Below is a small trained network, with its code and all its weights. Each question gives an input and a class and asks what happens when units are switched off, that is, made to give their printed mean instead of their output.

import numpy as np


def w(rows, s, z=0):
    codes = np.array(rows[::2]) - 128.0
    scale = np.full(codes.shape[1], s)
    scale[-1] = z or s
    return codes * scale


def norm(h):
    return h / np.sqrt((h * h).mean(-1, keepdims=True) + 1e-5)


def f(y):
    return np.maximum(y, 0)


def log_softmax(a):
    a = a - a.max(-1, keepdims=True)
    return a - np.log(np.exp(a).sum(-1, keepdims=True))


def net(x, mask):
    res = np.array(x, float).reshape(1, 4) / 4 @ E
    u = 0
    for l in range(2):
        y = f(norm(res) @ A[l][:, :-1].T + A[l][:, -1])
        res = res + np.where(mask[u : u + 6], y, B[l][:, -1]) @ B[l][:, :-1]
        u += 6
    return log_softmax(norm(res)[-1] @ U[:, :-1].T + U[:, -1])


A, B = {}, {}
E = w([
[162,99,212,146,114,128,96,250],'x0',
[136,136,136,147,113,153,132,116],'x1',
[28,123,48,200,187,145,85,158],'x2',
[155,2,127,125,46,175,8,101],'x3',
],0.0073)
A[0] = w([
[81,119,146,148,184,114,203,98,120],'L0N0',
[16,168,61,66,107,143,113,128,70],'L0N1',
[113,126,118,127,169,97,123,26,113],'L0N2',
[125,103,158,152,83,129,158,254,95],'L0N3',
[80,129,67,167,116,144,122,173,1],'L0N4',
[149,136,54,76,146,188,157,80,12],'L0N5',
],0.0084,0.0043)
B[0] = w([
[75,103,176,52,102,182,55,142,218],'L0N0',
[169,143,112,96,63,141,166,154,193],'L0N1',
[124,28,163,209,53,48,71,190,203],'L0N2',
[107,99,156,223,8,81,121,201,254],'L0N3',
[183,37,147,124,254,192,213,167,165],'L0N4',
[111,154,42,208,41,77,174,236,170],'L0N5',
],0.0075,0.005)
A[1] = w([
[253,101,139,72,114,92,182,123,2],'L1N0',
[63,191,165,132,141,133,176,158,107],'L1N1',
[92,120,74,109,103,117,164,50,137],'L1N2',
[150,63,139,162,129,123,63,117,43],'L1N3',
[98,100,94,174,218,157,99,150,12],'L1N4',
[111,114,132,91,129,178,43,103,9],'L1N5',
],0.014,0.0018)
B[1] = w([
[23,83,73,143,146,194,185,93,233],'L1N0',
[194,193,87,89,179,88,68,87,237],'L1N1',
[184,89,218,247,105,132,66,231,172],'L1N2',
[170,206,110,80,197,66,150,116,254],'L1N3',
[81,58,174,104,41,209,196,32,190],'L1N4',
[158,162,108,62,255,145,69,50,176],'L1N5',
],0.0096,0.0084)
U = w([
[141,123,127,226,81,60,85,246,145],'0',
[172,236,111,23,202,85,64,57,238],'1',
[28,95,110,92,102,201,236,77,7],'2',
],0.011,0.0019)

Each question gives the input, the list of numbers given to net, and the class t.
The units are the neurons (one row each of A and B). Each row of codes is followed by its name. A weight is (code - 128) times the scale printed after its matrix; where a second scale follows, it is the last column's (A, B and U).
mask holds one flag per neuron, layer by layer. A switched-off neuron (its flag False) gives its mean, the last column of its row in B, instead of its output. The means were averaged over made-up inputs and are rounded, as every weight is.
A unit's drop is (log p(t) with every unit on - log p(t) with that unit switched off) / (log p(t) with every unit on - log p(t) with every unit switched off).
The circuit of an input: a set's keep is (log p(t) with only the set's units on - log p(t) with every unit switched off) / (log p(t) with every unit on - log p(t) with every unit switched off). Starting from all 12 units, units are removed one at a time, each time the one whose removal leaves the highest keep (on an exact tie, the one counted first), for as long as the keep stays at least 0.8.
circuit, biggest first: the units of the circuit, biggest drop first
most important unit: the unit with the biggest drop
top k neurons: the k neurons with the biggest drops, biggest first
k most important neurons of layer l: the k neurons of layer l with the biggest drops, biggest first
drop when u is switched off: that unit's drop, to one decimal
input [6,-4,-5,-5], class 0: circuit, biggest first -> [L0N3]
input [7,7,-5,8], class 1: 3 most important neurons of layer 1 -> [L1N3, L1N5, L1N2]
input [5,8,-5,-5], class 0: 3 most important neurons of layer 0 -> [L0N3, L0N4, L0N1]
input [2,3,6,5], class 2: top 4 neurons -> [L1N4, L0N4, L1N1, L0N0]
input [-3,-1,3,3], class 0: top 2 neurons -> [L0N1, L0N0]
input [4,4,6,7], class 1: 2 most important neurons of layer 1 -> [L1N3, L1N5]
input [4,-1,-5,4], class 2: top 4 neurons -> [L1N1, L1N0, L0N2, L0N0]
input [-2,1,6,-5], class 2: top 4 neurons -> [L1N4, L0N4, L1N3, L1N5]
input [-7,-1,-2,-7], class 0: 3 most important neurons of layer 1 -> [L1N2, L1N3, L1N5]
input [5,-4,7,7], class 1: top 4 neurons -> [L1N3, L1N5, L1N0, L0N5]
input [0,-4,-6,-4], class 2: top 2 neurons -> [L1N0, L1N3]
input [4,0,-6,-4], class 2: top 2 neurons -> [L1N0, L1N3]
input [-3,-8,3,1], class 0: top 3 neurons -> [L0N1, L1N0, L1N1]
input [-7,7,6,-2], class 0: circuit, biggest first -> [L1N2]
input [-3,-7,-4,1], class 2: 2 most important neurons of layer 1 -> [L1N0, L1N1]
input [-1,3,4,6], class 1: 2 most important neurons of layer 1 -> [L1N5, L1N3]
input [6,-1,8,1], class 2: top 2 neurons -> [L1N4, L0N4]
input [5,5,4,8], class 1: 2 most important neurons of layer 1 -> [L1N3, L1N5]
input [6,-2,1,7], class 1: drop when L0N5 is switched off -> 0.3
input [-2,3,0,1], class 0: most important unit -> L0N5
input [-6,8,-3,-5], class 0: drop when L1N2 is switched off -> 0.4
input [-5,-4,-7,0], class 2: drop when L1N0 is switched off -> 1.5
